Below are the code and all the weights of a small trained network. Each question names an input and a class and asks about switching units off, where a switched-off unit gives its printed mean instead of its output.

import numpy as np


def w(rows, s, z=0):
    codes = np.array(rows[::2]) - 128.0
    scale = np.full(codes.shape[1], s)
    scale[-1] = z or s
    return codes * scale


def f(y):
    return np.maximum(y, 0)


def log_softmax(a):
    a = a - a.max(-1, keepdims=True)
    return a - np.log(np.exp(a).sum(-1, keepdims=True))


def net(x, mask):
    res = np.array(x, float).reshape(1, 2) / 4 @ E
    y = f(res @ A[0][:, :-1].T + A[0][:, -1])
    res = res + np.where(mask, y, B[0][:, -1]) @ B[0][:, :-1]
    return log_softmax(res[-1] @ U[:, :-1].T + U[:, -1])


A, B = {}, {}
E = w([
[223,226,76,168,207],'x0',
[60,197,224,164,246],'x1',
],0.011)
A[0] = w([
[154,98,9,72,102,102],'neuron 1',
[59,78,154,101,111,82],'neuron 2',
[57,224,165,188,191,116],'neuron 3',
[120,159,163,141,126,230],'neuron 4',
[165,137,123,77,173,196],'neuron 5',
[104,169,216,148,139,134],'neuron 6',
[157,71,40,103,99,104],'neuron 7',
[181,198,63,131,156,143],'neuron 8',
[82,138,183,170,183,116],'neuron 9',
[82,144,210,141,184,77],'neuron 10',
[173,114,102,128,71,131],'neuron 11',
[50,59,181,73,106,87],'neuron 12',
[181,108,48,72,89,76],'neuron 13',
[130,138,146,104,111,252],'neuron 14',
[76,54,209,102,78,128],'neuron 15',
[40,59,128,97,112,169],'neuron 16',
[170,138,143,143,132,223],'neuron 17',
[144,199,97,122,130,93],'neuron 18',
[234,165,110,235,156,99],'neuron 19',
[170,92,115,50,81,128],'neuron 20',
],0.012)
B[0] = w([
[99,118,202,64,192,207],'neuron 1',
[112,199,97,98,68,194],'neuron 2',
[107,131,114,82,159,234],'neuron 3',
[108,20,111,148,122,211],'neuron 4',
[128,103,60,170,70,183],'neuron 5',
[132,110,133,84,183,199],'neuron 6',
[116,129,132,75,191,204],'neuron 7',
[89,153,64,121,49,203],'neuron 8',
[74,111,157,22,182,201],'neuron 9',
[132,149,158,46,175,197],'neuron 10',
[130,107,142,74,193,188],'neuron 11',
[85,208,91,126,69,227],'neuron 12',
[105,164,167,57,197,193],'neuron 13',
[145,2,81,169,110,231],'neuron 14',
[88,174,54,125,77,249],'neuron 15',
[96,152,66,154,55,248],'neuron 16',
[78,70,77,184,59,197],'neuron 17',
[152,214,76,114,94,158],'neuron 18',
[103,216,24,137,81,203],'neuron 19',
[89,119,117,103,188,204],'neuron 20',
],0.009,0.015)
U = w([
[115,234,73,141,86,93],'0',
[118,130,134,68,224,119],'1',
[125,6,89,183,115,255],'2',
[130,101,175,155,152,82],'3',
[187,137,161,133,134,91],'4',
[173,177,139,147,151,103],'5',
[154,160,147,168,120,89],'6',
[186,131,135,175,116,95],'7',
],0.016,0.0065)

Each question gives the input, the list of numbers given to net, and the class t.
The units are the neurons (one row each of A and B). Each row of codes is followed by its name. A weight is (code - 128) times the scale printed after its matrix; where a second scale follows, it is the last column's (A, B and U).
mask holds one flag per neuron, in row order. A switched-off neuron (its flag False) gives its mean, the last column of its row in B, instead of its output. The means were averaged over made-up inputs and are rounded, as every weight is.
A unit's drop is (log p(t) with every unit on - log p(t) with that unit switched off) / (log p(t) with every unit on - log p(t) with every unit switched off).
The circuit of an input: a set's keep is (log p(t) with only the set's units on - log p(t) with every unit switched off) / (log p(t) with every unit on - log p(t) with every unit switched off). Starting from the 12 units with the biggest drops (on a tie, the unit counted first), units are removed one at a time, each time the one whose removal leaves the highest keep (on an exact tie, the one counted first), for as long as the keep stays at least 0.8.
circuit, biggest first: the units of the circuit, biggest drop first
top k neurons: the k neurons with the biggest drops, biggest first
drop of u: that unit's drop, to one decimal
input [-3,2], class 2: circuit, biggest first => neuron 19; neuron 13
input [-3,-3], class 2: circuit, biggest first => neuron 19
input [-7,-6], class 0: top 2 neurons => neuron 16; neuron 15
input [3,1], class 2: top 2 neurons => neuron 12; neuron 15
input [-6,-6], class 0: top 3 neurons => neuron 16; neuron 15; neuron 12
input [4,-5], class 1: top 2 neurons => neuron 1; neuron 16
input [7,-8], class 1: top 2 neurons => neuron 1; neuron 13
input [-8,-8], class 0: top 4 neurons => neuron 16; neuron 15; neuron 12; neuron 2
input [3,0], class 2: top 3 neurons => neuron 12; neuron 15; neuron 2
input [1,-3], class 2: drop of neuron 3 => 0.1
